Here is a tiny trained network, its code and every weight. The questions are about switching its units off for an input and a class, where a switched-off unit gives its printed mean instead of its output.

import numpy as np


def w(rows, s, z=0):
    codes = np.array(rows[::2]) - 128.0
    scale = np.full(codes.shape[1], s)
    scale[-1] = z or s
    return codes * scale


def f(y):
    return y / 2 * (1 + np.tanh(0.7978845608 * (y + 0.044715 * y**3)))


def log_softmax(a):
    a = a - a.max(-1, keepdims=True)
    return a - np.log(np.exp(a).sum(-1, keepdims=True))


def net(x, mask):
    res = np.array(x, float).reshape(1, 6) / 4 @ E
    y = f(res @ A[0][:, :-1].T + A[0][:, -1])
    res = res + np.where(mask, y, B[0][:, -1]) @ B[0][:, :-1]
    return log_softmax(res[-1] @ U[:, :-1].T + U[:, -1])


A, B = {}, {}
E = w([
[178,127,130,163,118,79,150],'x0',
[101,139,134,102,142,152,112],'x1',
[78,121,80,177,174,59,40],'x2',
[136,202,2,97,110,165,142],'x3',
[107,131,129,173,126,149,150],'x4',
[139,111,120,127,107,122,118],'x5',
],0.011)
A[0] = w([
[137,197,2,162,143,129,65,140],'neuron 1',
[99,72,168,178,104,74,45,176],'neuron 2',
[85,74,111,187,153,106,54,136],'neuron 3',
[180,47,177,92,47,197,174,255],'neuron 4',
[109,63,197,156,137,134,146,189],'neuron 5',
[144,184,97,127,52,182,203,196],'neuron 6',
[70,107,87,175,168,64,45,215],'neuron 7',
[57,34,152,186,196,67,82,99],'neuron 8',
[110,73,229,117,161,108,182,232],'neuron 9',
],0.0077,0.0041)
B[0] = w([
[138,130,29,189,175,131,144,213],'neuron 1',
[106,129,173,135,94,60,136,243],'neuron 2',
[100,144,142,139,53,70,119,212],'neuron 3',
[176,118,189,125,225,181,90,246],'neuron 4',
[104,41,173,100,153,59,59,216],'neuron 5',
[184,168,172,99,77,203,201,223],'neuron 6',
[1,151,114,182,60,59,182,253],'neuron 7',
[127,195,146,47,63,83,153,254],'neuron 8',
[142,54,220,145,163,98,44,247],'neuron 9',
],0.0081,0.0087)
U = w([
[203,33,237,137,216,158,64,192],'0',
[103,111,192,118,82,69,101,135],'1',
[254,185,134,65,109,196,145,167],'2',
[132,114,36,181,136,103,112,7],'3',
],0.0085,0.0016)

Each question gives the input, the list of numbers given to net, and the class t.
The units are the neurons (one row each of A and B). Each row of codes is followed by its name. A weight is (code - 128) times the scale printed after its matrix; where a second scale follows, it is the last column's (A, B and U).
mask holds one flag per neuron, in row order. A switched-off neuron (its flag False) gives its mean, the last column of its row in B, instead of its output. The means were averaged over made-up inputs and are rounded, as every weight is.
A unit's drop is (log p(t) with every unit on - log p(t) with that unit switched off) / (log p(t) with every unit on - log p(t) with every unit switched off).
The circuit of an input: a set's keep is (log p(t) with only the set's units on - log p(t) with every unit switched off) / (log p(t) with every unit on - log p(t) with every unit switched off). Starting from all 9 units, units are removed one at a time, each time the one whose removal leaves the highest keep (on an exact tie, the one counted first), for as long as the keep stays at least 0.8.
circuit, biggest first: the units of the circuit, biggest drop first
k most important neurons: the k neurons with the biggest drops, biggest first
drop of u: that unit's drop, to one decimal
input [-4,8,5,2,6,-4], class 3: circuit, biggest first	neuron 1; neuron 9
input [7,1,7,3,-5,-8], class 3: circuit, biggest first	neuron 1
input [-6,0,-4,2,-4,1], class 2: 2 most important neurons	neuron 9; neuron 5
input [-1,3,0,7,7,7], class 2: 2 most important neurons	neuron 6; neuron 7
input [-8,2,-1,0,-2,-4], class 0: 4 most important neurons	neuron 8; neuron 7; neuron 6; neuron 3
input [0,2,0,2,-6,-1], class 2: circuit, biggest first	neuron 7; neuron 9
input [1,1,7,1,-5,8], class 3: 4 most important neurons	neuron 1; neuron 9; neuron 5; neuron 6
input [0,3,1,3,3,-7], class 3: 3 most important neurons	neuron 8; neuron 4; neuron 1
input [-5,-4,-4,1,3,-5], class 2: 4 most important neurons	neuron 6; neuron 9; neuron 5; neuron 2
input [-4,-1,-4,2,-5,-6], class 2: 2 most important neurons	neuron 9; neuron 5
input [5,-4,-1,5,-4,3], class 2: 2 most important neurons	neuron 7; neuron 6
input [5,-5,1,1,5,4], class 3: 2 most important neurons	neuron 9; neuron 8
input [-3,-2,-1,0,-5,8], class 0: 2 most important neurons	neuron 8; neuron 7
input [8,2,-8,0,7,-6], class 0: circuit, biggest first	neuron 4
input [2,-6,0,3,4,0], class 2: drop of neuron 7	0.3
input [-4,-2,-5,2,5,-5], class 2: drop of neuron 6	0.2
input [-2,5,7,5,-6,6], class 3: drop of neuron 1	0.2
